Below are the code and all the weights of a small trained network. Each question names an input and a target symbol and asks about switching units off, where a switched-off unit gives its printed mean instead of its output.

import numpy as np


def w(rows, s, z=0):
    codes = np.array(rows[::2]) - 128.0
    scale = np.full(codes.shape[1], s)
    scale[-1] = z or s
    return codes * scale


def f(y):
    return np.maximum(y, 0)


def softmax(a):
    e = np.exp(a - a.max(-1, keepdims=True))
    return e / e.sum(-1, keepdims=True)


def log_softmax(a):
    a = a - a.max(-1, keepdims=True)
    return a - np.log(np.exp(a).sum(-1, keepdims=True))


def net(x, mask):
    ids = ['γεζλμσ'.index(c) for c in x.split()]
    T = len(ids)
    res = E[ids] + P[:T]
    u = 0
    for l in range(2):
        q, k, v = (res @ M[l].T for M in (Q, K, V))
        z = softmax(np.where(np.tri(T) > 0, q @ k.T / 2**0.5, -1e9)) @ v
        res = res + np.where(mask[u], z, O[l][:, -1]) @ O[l][:, :-1]
        u += 1
        y = f(res @ A[l][:, :-1].T + A[l][:, -1])
        res = res + np.where(mask[u : u + 16], y, B[l][:, -1]) @ B[l][:, :-1]
        u += 16
    return log_softmax(res[-1] @ U[:, :-1].T + U[:, -1])


Q, K, V, O, A, B = {}, {}, {}, {}, {}, {}
E = w([
[216,216,164,106,13,77,184],'γ',
[125,73,132,115,139,32,249],'ε',
[136,105,115,134,124,209,100],'ζ',
[142,155,130,56,113,171,83],'λ',
[83,138,139,151,188,222,216],'μ',
[121,169,79,80,64,125,206],'σ',
],0.018)
P = w([
[252,82,112,161,145,203,246],'0',
[246,156,48,237,158,55,77],'1',
[140,57,68,143,45,173,39],'2',
[21,125,53,144,4,242,109],'3',
[21,116,76,124,44,203,116],'4',
[27,105,92,113,70,197,95],'5',
[1,113,110,109,78,171,118],'6',
[16,92,120,97,97,190,75],'7',
[71,86,126,79,152,145,49],'8',
[60,95,142,68,162,110,69],'9',
[70,89,134,86,186,177,2],'10',
[57,111,152,68,171,125,53],'11',
[100,104,157,38,211,46,57],'12',
],0.0064)
Q[0] = w([
[124,2,154,236,103,59,126],'L0H1',
[117,197,70,206,189,115,137],'L0H1',
],0.0066)
K[0] = w([
[55,26,10,79,221,66,93],'L0H1',
[75,94,145,244,98,253,209],'L0H1',
],0.0034)
V[0] = w([
[149,53,1,111,187,163,66],'L0H1',
[146,183,250,52,62,134,25],'L0H1',
],0.006)
O[0] = w([
[91,129,201,248,25,99,130,15],'L0H1',
[70,142,95,4,156,219,221,253],'L0H1',
],0.012,0.0043)
A[0] = w([
[84,68,77,118,131,121,135,127],'L0N1',
[89,165,110,181,157,107,121,39],'L0N2',
[81,179,112,106,249,127,110,105],'L0N3',
[105,118,107,163,102,48,56,3],'L0N4',
[116,141,172,85,185,181,133,135],'L0N5',
[203,95,146,72,176,43,114,111],'L0N6',
[68,74,84,42,116,109,183,147],'L0N7',
[63,70,231,185,119,108,133,103],'L0N8',
[85,86,151,154,143,190,127,151],'L0N9',
[92,105,160,166,110,240,110,213],'L0N10',
[152,106,99,169,151,180,220,169],'L0N11',
[72,82,172,107,71,44,153,202],'L0N12',
[190,230,110,179,1,134,105,237],'L0N13',
[197,112,203,126,137,99,36,236],'L0N14',
[143,130,180,104,125,114,242,193],'L0N15',
[55,80,231,116,135,167,68,114],'L0N16',
],0.0087,0.0027)
B[0] = w([
[104,103,65,154,105,127,143,157],'L0N1',
[147,74,132,103,119,103,155,131],'L0N2',
[102,89,106,126,98,173,163,192],'L0N3',
[104,103,87,106,191,100,124,136],'L0N4',
[85,137,132,87,157,184,133,214],'L0N5',
[103,153,127,144,134,167,115,155],'L0N6',
[103,145,110,157,128,136,115,250],'L0N7',
[85,154,68,113,210,42,183,143],'L0N8',
[133,111,129,134,173,132,122,153],'L0N9',
[139,109,147,129,184,127,79,174],'L0N10',
[187,76,139,139,111,162,80,161],'L0N11',
[213,123,124,109,65,134,145,146],'L0N12',
[198,57,136,115,120,2,95,163],'L0N13',
[133,107,161,168,72,150,92,139],'L0N14',
[187,114,128,151,134,158,113,180],'L0N15',
[134,155,39,97,193,117,109,148],'L0N16',
],0.0095,0.018)
Q[1] = w([
[120,99,255,122,49,96,114],'L1H1',
[115,84,39,92,235,183,144],'L1H1',
],0.0078)
K[1] = w([
[177,187,247,224,143,60,170],'L1H1',
[37,152,98,79,162,200,125],'L1H1',
],0.011)
V[1] = w([
[123,62,254,70,89,145,150],'L1H1',
[202,95,126,53,168,172,88],'L1H1',
],0.0065)
O[1] = w([
[149,75,59,69,254,227,78,100],'L1H1',
[102,167,195,138,8,26,174,255],'L1H1',
],0.0097,0.018)
A[1] = w([
[223,146,171,136,118,129,137,157],'L1N1',
[130,50,137,141,241,109,109,5],'L1N2',
[70,89,95,56,113,105,178,159],'L1N3',
[96,145,54,166,103,83,90,116],'L1N4',
[209,185,175,80,161,124,101,126],'L1N5',
[136,130,219,240,96,179,84,11],'L1N6',
[118,178,140,98,137,121,107,126],'L1N7',
[153,164,129,201,247,135,166,166],'L1N8',
[103,188,125,97,145,171,114,136],'L1N9',
[76,128,104,119,151,91,186,184],'L1N10',
[93,224,179,154,92,99,156,155],'L1N11',
[168,86,54,182,137,119,139,103],'L1N12',
[41,110,138,163,133,223,168,64],'L1N13',
[251,88,97,144,159,53,113,186],'L1N14',
[119,84,108,187,153,102,2,203],'L1N15',
[68,67,122,169,85,90,101,109],'L1N16',
],0.0095,0.0032)
B[1] = w([
[141,126,113,109,112,155,114,173],'L1N1',
[151,160,90,166,102,88,88,140],'L1N2',
[125,163,130,113,119,105,113,251],'L1N3',
[130,169,120,134,148,129,94,155],'L1N4',
[141,117,80,96,68,125,179,151],'L1N5',
[170,180,131,120,254,144,193,139],'L1N6',
[75,106,137,182,153,72,214,158],'L1N7',
[154,74,110,104,27,157,84,134],'L1N8',
[93,64,177,133,126,153,120,188],'L1N9',
[135,119,94,125,118,182,92,186],'L1N10',
[80,124,172,125,150,159,119,213],'L1N11',
[127,153,121,108,71,92,105,150],'L1N12',
[177,152,114,116,145,64,162,210],'L1N13',
[94,105,165,210,157,189,97,198],'L1N14',
[143,106,119,155,68,127,172,160],'L1N15',
[228,96,135,29,141,163,112,169],'L1N16',
],0.009,0.021)
U = w([
[133,58,126,109,104,199,128,144],'γ',
[136,102,123,100,113,4,138,192],'ε',
[124,145,160,95,152,114,73,253],'ζ',
[68,110,173,146,134,159,110,99],'λ',
[130,107,157,122,153,122,153,26],'μ',
[126,187,130,128,135,155,88,50],'σ',
],0.013,0.0033)

Each question gives the input, a string of symbols that net reads in full, and the target symbol t.
The units are the heads (2 rows each of Q, K, V and O) and the neurons (one row each of A and B). Each row of codes is followed by its name. A weight is (code - 128) times the scale printed after its matrix; where a second scale follows, it is the last column's (O, A, B and U).
mask holds one flag per unit, layer by layer, with each layer's heads first. A switched-off unit (its flag False) gives its mean, the last column of its rows in O or B, instead of its output. The means were averaged over made-up inputs and are rounded, as every weight is.
A unit's drop is (log p(t) with every unit on - log p(t) with that unit switched off) / (log p(t) with every unit on - log p(t) with every unit switched off).
The circuit of an input: a set's keep is (log p(t) with only the set's units on - log p(t) with every unit switched off) / (log p(t) with every unit on - log p(t) with every unit switched off). Starting from the 12 units with the biggest drops (on a tie, the unit counted first), units are removed one at a time, each time the one whose removal leaves the highest keep (on an exact tie, the one counted first), for as long as the keep stays at least 0.8.
circuit, biggest first: the units of the circuit, biggest drop first
most important unit: the unit with the biggest drop
k most important neurons: the k neurons with the biggest drops, biggest first
k most important neurons of layer l: the k neurons of layer l with the biggest drops, biggest first
drop of u: that unit's drop, to one decimal
input λ λ σ σ λ γ λ λ γ λ ε γ, target λ: circuit, biggest first -> L1N11, L1N13
input ε λ ζ λ, target ε: circuit, biggest first -> L0H1, L0N13, L1N14
input λ λ σ ε λ λ ζ μ μ, target ε: most important unit -> L1N14
input ζ λ λ σ λ ζ ε ζ γ λ λ μ, target μ: 2 most important neurons -> L1N13, L0N11
input σ λ μ γ ζ ε σ σ ε ε ε λ ε, target λ: 3 most important neurons -> L1N14, L1N13, L1N11
input ζ λ γ ε γ ζ γ λ γ ζ γ γ σ, target γ: 2 most important neurons -> L1N10, L0N3
input ζ ε μ λ ζ, target ε: circuit, biggest first -> L0H1, L0N13
input ζ λ λ ε, target γ: 2 most important neurons -> L1N14, L1N13
input λ ζ γ ε σ λ λ λ ζ μ λ λ, target λ: 3 most important neurons -> L1N9, L1N16, L0N13
input γ γ λ λ λ λ σ λ ζ ε, target γ: 4 most important neurons -> L1N13, L0N15, L0N12, L1N11
input ζ λ γ λ ζ γ λ ζ σ γ λ μ, target μ: circuit, biggest first -> L1N13, L0N3
input λ μ λ ε λ λ λ ζ ζ σ, target γ: circuit, biggest first -> L1H1, L0H1
input λ λ μ σ ζ ε ζ, target ε: 2 most important neurons -> L1N11, L1N15
input ε λ ζ ε γ σ λ γ λ ζ λ ζ, target ζ: most important unit -> L1N14
input ζ ε ζ σ γ, target γ: 2 most important neurons -> L1N14, L1N13
input λ ζ λ γ γ μ λ λ γ λ λ γ, target λ: 2 most important neurons of layer 0 -> L0N13, L0N7
input λ λ ζ λ, target ζ: 2 most important neurons of layer 0 -> L0N13, L0N16
input λ γ ζ σ γ λ λ λ ζ λ ζ, target ζ: 4 most important neurons of layer 1 -> L1N14, L1N15, L1N13, L1N5
input μ σ μ, target ε: 2 most important neurons -> L0N8, L1N2
input μ λ λ γ μ γ λ ε λ λ λ λ, target λ: 3 most important neurons of layer 1 -> L1N9, L1N16, L1N10
input μ λ λ, target ε: most important neuron of layer 0 -> L0N13
input ε γ σ, target σ: 2 most important neurons of layer 0 -> L0N13, L0N7
input λ λ σ λ, target ζ: drop of L0N16 -> 0.2
